Each row of numbers stands for one node and depends on some of the facts below. Use the named rows to name the rest.

Known rows:
[-5  6 -3 -2 -5  3 -4 -1 13 -2 -7  8 -2  4 13 -4 -2  1  8 -3 -3  2 -4 -2
 -3  3 -7 -7  5  5  1 -3  3 -1  0 -5 -2 -2  7  2  7 -6]: z14
[  6   4  -5  12   6  -2  -4 -12  -9 -18   2  16   5  -4  15   5 -10   6
   7 -10  -6 -14   3  11 -10  -6   1  -6  -1   5  -5 -10   1   9  -5  -2
  -3   0  -6  -3  -7  16]: z503
[-5  6 -2 -1 -4  6 -4 -2 12 -2 -7  8 -1  3 13 -3 -1  1  8 -4 -4  1 -5  0
 -1  3 -8 -6  4  3  2 -3  3 -1  1 -7 -2 -4  7  2  6 -5]: z42
[  1  -9  -8  -4  -9  -4  13  -1  13   8 -20   9   5  -4   9  -5  -3 -10
  26  -6  -2  -8  -7   0   7  -7 -25   5  -5   4  -7  27   4   1  -3 -14
 -13  -8   1   2   5   3]: z815
[ -5   9   5   2  -4   8  -8  -7  15  -7  -4  15 -15  10  16  -3  -1   3
  -3  10  -5   7 -16   3  -2  -3  -2 -12   3   4  12 -12   5   1   0 -11
   4  -6   6   1   5  -8]: z172
[-13   6  -6  -5  -3   0  -7  -2  22   2 -10   0  15  -2  -2   5 -14   3
  -4 -20  -1 -19  -2  -1  -2  12 -12  -3   3   2  -9  18  -7  -1   9 -14
  -8  -9  26  -9   0  -3]: z794
[ -2   3  -9  -3  -2   6   5   0  16   4 -13   2   9  -5   6  -3  -5   2
  13 -14  -6  -9   5   0  -1  12 -14   1   0   2  -6  11   1  -4   3  -9
  -7  -5   7   5   7  -5]: z52
[ -2   3  -9  -3  -2   7   5   0  16   4 -12   2   9  -5   6  -2  -4   3
  13 -13  -7 -10   3   2   0  13 -15   1   0   3  -6  11   1  -5   4  -9
  -7  -6   6   4   8  -5]: z13
[ -5   9   5   2  -4   8  -8  -7  15  -7  -3  15 -16  10  16  -2  -1   3
  -3  10  -5   7 -16   3  -2  -3  -2 -12   3   4  12 -13   5   1   0 -10
   4  -6   5   0   5  -8]: z123
[ -2  14  -4  -5  -2  10   5 -10   5 -10  -1   7 -15  16  21   2  14   8
  20  14   5  15 -10  13   6  -1  -2 -10  12  -9  15 -24  14   6   9 -13
  -5  -4   2   5   5  -6]: z132
[  0   3   4   8 -15   7   6 -14  27  12 -11  11 -27   6  25 -11  -8   1
  15  24   5  16 -16  10   3 -19 -15   6  -3   0  19 -19  10  10  -6 -13
  -7 -12 -18  -8  -3   4]: z139
[ -7  16  10 -10   9   3   4  -3   9  -8   3   9 -13   7  10   5  12  17
   5   3  -8  15  11   5  -4   2  11 -25   2 -14  32 -35  23  25  23 -20
   8 -19   2  17   4 -18]: z919
[  2   3 -18   2  14   0  -9   3  -9  -8   7   9  25 -21  -2   3 -17   9
   6 -21 -16 -22   9  17  -7   8   6   3   4   8 -23   2   2   2 -11   6
  -9   7   0  -2  -2  15]: z531
[ -5   9   4   0  -6   4  -9  -5  15  -5  -4  14 -15  11  17  -4  -4   2
  -3  10  -3   8 -12   0  -6  -2   0 -12   4   5  11 -14   5   2  -3  -7
   4  -4   6   1   5  -8]: z820
[  2  16 -15  -1   5  17   2 -20   7 -18  -8  17 -26  21  15   6   4  -7
   0  20  13   3 -23  18   8   8  -1  -4   9  -8  11 -17  -3  -2   1 -20
   0  -2  22   3   9   0]: z812
[ -6   2   2   1   9   8 -13 -36  20  -4 -10  -7  -2  -6  13   2   7  19
   4  -1 -11   0 -16   6  -8 -11 -16  -8  -5  11   1  14   8  -5  20 -15
  -7  17  -2   8  15  -9]: z898
[ -4  -5   6  -7 -14  24 -10  18   0   0 -21   7  13 -17   6  -4   5 -12
  11   6 -18 -32 -33  12   1   2  -5  29  23   3 -39  27   3 -14 -10  -5
   1  -5 -14  -8  24  -8]: z425
[ -5   7   9  10   5  12 -21  -1 -11 -13  16  21   2 -10   6   6  -9  11
  -5  15 -16 -13 -30  34   4 -22  15   3  14   1  -7 -18  15  14 -11  -3
  -1  -8 -16 -20 -12  15]: z405
[ -4  10   5   2  -5   6  -8  -6  14  -7  -4  15 -15  10  17  -3  -3   2
  -3   9  -4   7 -13   1  -4  -3  -1 -12   3   4  12 -14   5   3  -1  -9
   4  -6   5   1   5  -8]: z853
[-10  10   8   3 -11   8 -12  -8  15  -7  -5  10 -13  10  21  -1   1   2
   0   9   1   6 -19   2  -2  -8  -4  -7  11   2   8 -15   3   3   3 -10
   2  -6   5  -9   4  -5]: z896

Facts:
z348 skogru: z14,z56,z820
z964 skogru: z812,z327
z561 skogru: z898,z641
z872 skogru: z891,z414,z909
z611 skogru: z380
z993 skogru: z737,z69,z52
z160 skogru: z255
z470 skogru: z741,z395
z312 skogru: z629,z76
z678 skogru: z495,z414
z663 skogru: z718,z626
z531 skogru: z138,z606,z716,z435
z405 skogru: z425,z315,z358,z435
z131 skogru: z853
z972 skogru: z517
z200 skogru: z891,z706,z17
z586 skogru: z276
z287 skogru: z413,z162,z799,z228,z601
z37 skogru: z413
z300 skogru: z931,z990,z551
z710 skogru: z987,z138
z614 skogru: z743
z540 skogru: z162,z839,z358
z88 skogru: z898,z255
z12 skogru: z904,z132
z503 skogru: z42
z282 skogru: z603,z98,z106
z508 skogru: z814
z599 skogru: z367,z898,z49
z989 skogru: z56,z549,z19
z7 skogru: z812,z904
z677 skogru: z919,z551
z345 skogru: z992
z862 skogru: z741,z175,z983,z776
z944 skogru: z962,z315,z893
z822 skogru: z571,z301
z184 skogru: z424
z798 skogru: z962,z629,z909
z772 skogru: z425
z860 brefli [z13,z638]
z519 brefli [z862,z842,z972]
z380 brefli [z909]
z633 brefli [z413]
z123 brefli [z956,z237]
z993 brefli [z76]
z388 brefli [z390,z237,z177]
z919 brefli [z551]
z312 brefli [z18]
z596 brefli [z772,z799,z228,z972]
z911 brefli [z607]
z261 brefli [z76]
z435 brefli [z495]
z743 brefli [z177,z590]
z369 brefli [z869]
z66 brefli [z549]
z69 brefli [z776]
z467 brefli [z575,z107,z17]
z405 brefli [z990,z424]
z620 brefli [z629,z177]
z952 brefli [z184,z815]
z812 brefli [z842]
z454 brefli [z76]
z586 brefli [z367,z780,z531,z227]
z564 brefli [z162]
z395 brefli [z626]
z831 brefli [z990,z549]
z925 brefli [z18,z470,z138]
z491 brefli [z551]
z457 brefli [z782,z607]
z741 brefli [z944]
z121 brefli [z842]
z417 brefli [z842,z893]
z601 brefli [z424,z300]
z175 brefli [z575,z348]
z896 brefli [z964,z424]
z99 brefli [z301,z162,z638]
z139 brefli [z517]
z172 brefli [z228,z47]
z853 brefli [z931,z237]
z614 brefli [z737]
z88 brefli [z425]
z978 brefli [z632]
z12 brefli [z842,z162]
z282 brefli [z794,z869]
z65 brefli [z866,z106]
z383 brefli [z17]
z987 brefli [z983,z944]
z315 brefli [z52,z972]
z542 brefli [z641]
z820 brefli [z799,z508]
z992 brefli [z663]
z132 brefli [z402,z682]
z7 brefli [z414,z358,z746]
z146 brefli [z563,z527]
z345 brefli [z989]
z822 brefli [z931,z37,z13]
z716 brefli [z814,z718,z678]
z571 brefli [z776,z944]

Which node is each row?
No name comes twice in this set of rows, the named rows included.
[ -8   6   7   0  -2  16 -10   2  12  -5   3  16 -12   1   7  -1   0   6
  -6  13 -17   5 -28  16  10  -5   1  -7   5   2   7 -12  12   2  -1 -15
   4 -12   1  -7   5 -10]  z315
[ -2   0   7  16  -7  -4  -4 -14  -8 -31   7  17  -6   1  21  14  -5  12
   2  -5  -6  -8 -14  17  -2 -22   1 -17  -3   0   3 -25   2  19   8 -21
   0 -14  -4 -27 -16  15]  z312
[ 11  -5 -11  17 -12  -7   7  -5  -8 -33   5  14   2   1  25   5 -13  18
   7 -16 -16  -9   0  11  -8   1  -6 -21 -14  14 -11 -17  -6  -3  -4 -12
  -8  -2  -7 -24 -12  12]  z872
[  2  -3 -11   3 -13   4  19  -6  28  23 -20  -1  -2  -9  15 -12 -12   0
  31   0   5  -1   5   7   3  -4 -28  19  -6  -1   1   4   5   5  -3 -10
 -19 -11 -17  -2   0   8]  z517
[ -3   2  -7  -2   8  13   1   9   7   9  -2  11  17  -9  -6  -2  -2   0
  16 -12 -19  -6  -8  10  17   6 -16   1   1   5  -7  24  11  -7  -4  -4
  -9  -8   7  10   3  -2]  z358
[ -5   5  -1   0  -1   8  -5 -11  15  -3  -8   4  -2   1  13  -1   2   6
   7  -3  -6   1  -9   2  -1   0 -10  -7   2   5   2   2   5  -3   7 -10
  -3   1   5   3   9  -7]  z49
[  8   1 -15   4   5 -11   1  -5  -5  -9  -5  10  15 -10  11  -1 -19   6
  12 -17  -4 -22  18   6 -19   5   0  -1  -4   7 -16   1  -1   6 -11   5
 -11   6  -6   1  -6  17]  z862
[ -3   0  -8  -3  -2  11   6   4  15   2 -10   3   9  -9   3   0  -3   4
  11 -14 -14  -9  -2   7   7  11 -15   2  -1   2  -8   9   3  -5   6 -14
  -6 -10   5  -1   8  -6]  z893
[  0  -1 -14  -3   3   4   6   1  11   3  -9   8  10  -5   3  -3  -2  -3
  17 -18 -11  -2   2   0   8   8 -19  -5  -4   7  -5  18   3  -6   0  -7
  -8  -2  12  11   8  -3]  z746
[  8   6 -24   9   9   6   8 -20 -11 -20  -9   6   9  -5  11  13  -8  -1
  19 -13  12 -29   3  22  -1   7  -7  12   6  -7 -19  -1  -9   4   1 -10
 -14   2   6  -7  -5  26]  z964
[  4   0 -11   3  14   7  -2   2 -10  -4   5  12  21 -23  -5   4 -15  10
   9 -10 -20 -27  -2  28   1   0   2  10   1   2 -20   7   9   7  -9  -3
 -10  -4 -12  -5  -6  16]  z772
[  3   3  -8   5   6  -7  -9  -5  -9 -14   4  16   6  -8  12   1 -13   7
   5  -4  -8 -13   1  14 -12  -6   9  -4   2   6 -11 -10   5  10 -12   3
  -6   6  -8  -4  -6  16]  z710
[  2  -4 -18   7  11 -10   1 -10  21  13  10  35 -24   6   8 -16 -14 -13
  11   6  -9  44  -8   3  23 -21 -20 -25 -23  21  33  -5  13   5 -24  -1
  -6   2  14  18  -4   9]  z395
[  5  11   6  19   9  13  -7  -8 -12 -13   7  19  13  -1  10   6  -9  10
   7  -5 -12 -20  -7  17  -1  -7  -2  -4   3   3  -3  -1   8   4  -7   3
  -5  -9 -10   0 -18  16]  z540

Now the same nodes, written a new way:
Named rows:
[  3  -9  -3  -4  11 -11  -5   6 -21  -2 -15 -15  -1   6  -3  -9 -10  16
 -10   2  14   0  -1   5 -15  11  -5   6  23 -18   2   2   9 -12 -10 -11
   1 -14  -8   1   5]: z599
[ 6 -2 -1  4  3 -3  0  0 -6 -6 -8 -1  4 -3 -1  1 -4  0 -3  1  2  0 -3  0
  0  6  2 -1  5 -3  1  2  0  4 -2 -3  0 -1 -3 -1  1]: z611
[-13   4 -15   1  16  -9   8  13  -3 -19  -5  36  14 -12  -3 -11 -10  10
 -13  -3 -24   5   3  -1  14  11   4  32   5 -18   8  14   9  -4  29 -15
   4 -24  -3  16  -9]: z663
[ 25   3  11  31  17  -6 -15   2 -23 -10 -12  -8   9  -8   7 -12 -26  17
  -5  -5 -11  -9 -21  -1  -5 -12   8 -36   8 -14  12  -4 -16  18 -11  -9
  10   0  -2 -11 -17]: z993
[ -1   1   2   2  10 -23   4  -6   2 -20 -16   6  -2  -5   2  -4   6   4
   3   8   0  10  -7   8  -3  10   9   8  -8  14   4  -1  10  -8  -4 -10
   5   8  -2 -18   5]: z872
[-12 -10 -14 -17  -3   5   9  -6  13  -4   8  18   2   0  -5   2  12  -9
  -7   0   0   1  13  -1   6   4  -5  12  -4  12  -8   2  11 -11   4   6
 -10  -6   2  11  -6]: z52
[ -6  -9 -17 -19   2  -1  11   0  10  -4   8   8  16   3  -6   1  15  -7
  -8  -5  -3  -2  12  -1  12   2  -7  13  -2  12 -11   8  10  -6  13   6
  -4  -8   6   9   4]: z990
[ -7  -6 -16 -29  -5 -32  26  15   3  14  -1 -32  20  31 -12  12  48 -19
  -1  -3  14   5   0  15  15   9   1  48 -27  24 -18  17  27   0  18   2
   8   6   7  -2  52]: z495
[-11 -10 -13 -15   0  -1   9  -5   8  -9   3  20   3  -2  -5   2   9  -9
  -8   3   4   1  12   0   5  10  -4  12   0  11  -6   4  16 -11   2   2
  -9  -8   1   9  -5]: z237
[ 11 -16  12  16  -8  -5 -10   5 -12  13  -5 -34   7   0  14   2  -1   4
   3 -15  -9 -21 -33 -17 -11 -28 -13 -29   0 -15  10  24 -12  28   3   9
   7  14 -10 -13 -21]: z175
[ 10   1   0  -6  -4   8   6  -6   6   5   1  -4   9  -2  -1  -4   3   2
   6  -6  -7  -2   4  -3   2  -2   5 -12  -1   1 -16   3 -20   5   3  12
 -10  -3  10   2   5]: z904
[ 18  -1  11  16   1   1 -11  -2  -9   5  -5 -24   0   1   5  -1  -8   6
   2  -4   2  -7 -14  -1  -9 -10   1 -29   2  -4   4  -3 -16  14 -13   3
   4   8  -1 -12  -3]: z172
[ 15  15  21  12 -13  22 -11 -12  -5   9 -19 -32 -20  -6   5  13  -7   0
  20   1  15   4  -9  -4  -9   1   4 -13  14  -7  -2 -18 -25  12 -18  -1
   3  25 -10  -6  14]: z633
[ -3  -7  -3 -10   3   4  -7   3  -9  13   2 -20  -6  13   0 -10   1  16
  -5  -4   5  -2   1   4 -13  -6 -10   6  11 -16  -1  -3  -1 -12  -6  -2
   0 -10  -3   6   3]: z49
[ 20   0  12  17   1   1 -12  -2 -10   5  -5 -24   0   1   6  -1  -9   6
   2  -4   2  -7 -15  -1  -9 -11   2 -31   2  -4   5  -3 -18  15 -14   3
   5   9  -1 -13  -3]: z564
[-12  -7 -21  -8   6   4   0   4   2 -11  17   6   8  16  -4  19  21 -13
 -17  -6   4  -3  14  -3  19  13   0  18  -5  19   3   0   8   4  12   5
   2 -10  -6  13   2]: z549
[-25  20  -5 -24   6  13  12 -13  -2  -8  10  -2  -1   5  -2   3  30  -5
  39   8 -13  24  24   5  31  -6  -6  69   3  25 -23 -47  16 -27  12 -19
  21  28  -2  13  45]: z909
[-17 -12 -13 -26  12  10  -1 -15 -15  -5  16  16   1  12  -4 -17   7   6
  -7   1   1  -3  19   2   6 -18 -14   8  11  13 -18 -36  32 -35 -19 -11
  -5 -10   6  25 -10]: z641
[-17   8  -8 -21 -10   4   9   1  37   6  15  25  -3  -6 -12   0   1 -14
 -11   2  10   3  18  11   5  -9 -24   6  -7  17   3   2  27 -23   7   2
  -3  -3  20   7   0]: z799
[ 24  -3   5  25  -2  16  -8   3 -14  28  10 -36  -8  12  -5  -3  -4  -6
  15  10   1  13 -11  18  -4 -16   9  -6 -18 -11  -3 -23 -19  18 -29   5
  11  18  -6  -2  14]: z571

Which node is each row?
No name comes twice in this set of rows, the named rows included.
[-22  23   2 -27 -25  28   9 -10  44  13   4  14 -23 -12 -12  14   5 -20
   7   6  22  13  23   8   4  -2 -23  23   4  13  -4 -15  17 -26   2   0
  -4  15  12  15  17]  z413
[-32  48  14 -33 -35 -23  36  22  -1  31 -40  14  -9  20  -7  17  30  -5
 -24 -39   5 -22 -33  -7  19   2  31  44 -35 -14 -16  31  25  19  48 -23
 -17 -14  25  51  36]  z737
[-14 -13 -16 -10   7 -11  12 -11  18 -20  -3  32  -7  -9  -8  -3  11 -10
  -2  20   3  23  14  14   0  22   5  30 -12  16   1  -1  21 -22  -6  -3
  -7  -1  -7  -5  -3]  z678
[-11   5 -10 -17  -4  -4  10   2  28  -5   2  27   2 -10 -14   1  -5 -15
 -15   7  15   4  16  12   5   3 -18   8   0  14   4   5  32 -22   4  -4
  -3  -5  15   4   0]  z37
[ 16  24  13  13   5  28 -11  -2 -33  12  -1 -52   5   6   3   5  -2   5
  39  -3  -8   8  -2  -1  20 -22  -5  21  23  -8 -15 -46 -21  13  -4 -16
  31  33  -9   9  43]  z380
[ 12  15   9  27  11   5 -13  15 -13   7   2 -13   5  -3  10 -14 -18  26
   3 -16 -32  -5 -21  -3   1 -24   4  -9  -1 -32  16   3 -33  21  17  -6
  17  -5   0   0  -9]  z992
[-17 -12 -14 -27   0 -21  13  -4  26 -13   0   9   7   4   0   4  29  -2
 -11  -6   1  -3   4  -1   1   9  -7  13 -13  26  -1  23  15 -15  19   9
  -7  -5   8 -11  -1]  z17
[ -6  17  10  -3  -9   1  -2   6  17  13  13   6  -6  -1  -1  -2  -9  -3
   4   2   5  -1   7   4  -1 -14 -11  -9  -4   5   6  -2   7 -10   3   1
   4   4  16  -6   5]  z839
[ 15  15  24   5 -15 -30   1  32 -26  43  11 -64  14  40   4  12  11  -6
  23  -4  17 -15 -12  -1  -2  -8   8 -12 -13   3  -9  12  -5  23   6   7
  16  14  12 -27  55]  z435
[ 19   3  13  17  11  10 -15 -15 -27  -3   4 -12   5   2   6 -10 -13   6
   8  -2  -5 -10 -10  -1   5 -31   1 -40   4  12  -6 -39  -3   6 -30  -8
   9  16   6  -1 -11]  z542
[-11 -15 -11 -16 -21  27   2 -14  54  -2  -2  10 -25 -22  -2  16   7  -9
   1   9  14  18  22  -4 -20  34 -11  10  10  -5   7  25 -26 -11   7  29
 -23  -3 -14  -8 -12]  z551
[-16 -19 -18  11  -3 -11  14  24   4   2  -8  24   1 -17  -4  -3  -5  -5
  -8   9 -22  15 -11   1  -4  18   0  51  -8 -44  19  47   7  12  30  -2
   0 -17 -25  11 -19]  z470
[ 34   0  12  16   5  -7  -4  -4 -14  -5 -19 -20  13  -6   3  -4 -17   7
   4  -1   5  -7 -11  -2  -8   6  12 -40  11  -4  -6   5 -23  17 -13   4
  -4   3   5 -17   3]  z12
[  2  58  38   3 -28 -31  17  27 -28  35 -58 -27  -9  19   2  14   5  10
 -16 -40  10 -30 -62  -5   4  -6  40   4 -25 -30  -3  29   1  44  29 -29
  -3  -1  20  27  40]  z614
[-28   4  -1 -37  -6  -6  13 -30  16 -15   2  31  -9   5   0   1  33 -10
  -2  -6   5  -6   6  -3  12 -13   1   2 -22  51 -20 -25  37 -29  -8  -5
 -14  12  18  10  -6]  z414

Now the same nodes, written a new way:
Known rows:
[  6  -7  -8  -5  19 -31 -51  -7  -7 -14  26  -8   8]: z138
[ 30   7  12 -11  -5 -20  45 -25  11 -14   0  -2   0]: z457
[ 30 -10 -15  39  30 -41  30  -6   2  -8   1   9   9]: z175
[-38  12  16 -20 -19 -72 -38   8  44 -18 -24  10 -24]: z737
[  3 -13 -29   9  15   2  35  -9  -6  10  41   5  20]: z919
[  8  -4   2  10   4  -5  24 -19  -3   2   6  -1   2]: z596
[ 20  -4   6  -1  17 -21 -18 -25 -17  -6  19 -15   6]: z606
[ 24  17 -30 -12  20  -1  -8 -19  15   5 -10  -7  -6]: z255
[ -3 -10 -18  13   6  -5 -43  21   3  -6  27  12   8]: z106
[-20 -16 -18  29  13   1   6 -14  -7   1  11   1   4]: z65
[ -3  -3   7  11   4  -5  18 -18  -5  10   1  -2   1]: z978
[  4 -10  19  -2 -21  -1  14   3 -19 -39 -25  -5  13]: z200
[ 24 -14 -22  -7 -22 -22 -12  13  -2 -35  -2   0   5]: z17
[ 11  -7 -10  15   2 -11  29 -24   6 -18   5  -2  -7]: z467
[ 23   3  13  -6  -1  -5 -23  14   5 -17  14   8  11]: z956
[  4 -12  -5   3  27 -14   0 -33 -26   8  24 -17  15]: z716
[ 17   8  17 -19  -4 -20 -17  12  13 -23   8   8  12]: z869
[ 12  -4   0  20   1  -5  22 -24   0  -3   1  -3  -9]: z896
[ 26   5   1   7  -8  -8 -25  12  11  -9  22  11  -6]: z990
[ 23   5  14  -6  23 -14 -52  -5 -14  12  38  -6  13]: z413

Rows to name:
No name comes twice in this set of rows, the named rows included.
[  3 -14 -18   7  19   5  35 -13 -11  -2  28   0  27]  z491
[ 22 -12 -14 -16 -14 -23 -24  11 -19 -13   2  -7  15]  z629
[ 57  -3  13   3 -35  -4 -29   4 -31   7 -19 -11 -13]  z909
[ -4   4  30  -2  -1  -7  37 -17   5 -23  -8   0   7]  z282
[ 19  -2  50  -8  -1   7 -32   0 -40 -30  -9 -14  24]  z944
[ 13   3  27   9  -4   1  44 -24   4 -27  -6  -1  -1]  z993
[ 32 -21   2 -12 -28  -3 -36   2  25   6   5   7  -1]  z549
[ 15 -15 -15  -7  -6 -26  -6 -13 -27  -7   0 -16   6]  z962
[ -4  -9  -6  13   9  -1 -41  18   0 -19  19   9  13]  z866
[ 15  -2  12  12  17  -4   2 -33 -27  29  12 -15   3]  z987
[ 29   5  18   8  -3   0  29 -23  -3   6   0  -3  -4]  z542
[ 20  -3   9  -2  23 -21 -22 -30 -18  -6  25 -17   5]  z839
[-39  -7  16  17   3  -8 -45  17   7 -30  -5  11   4]  z663

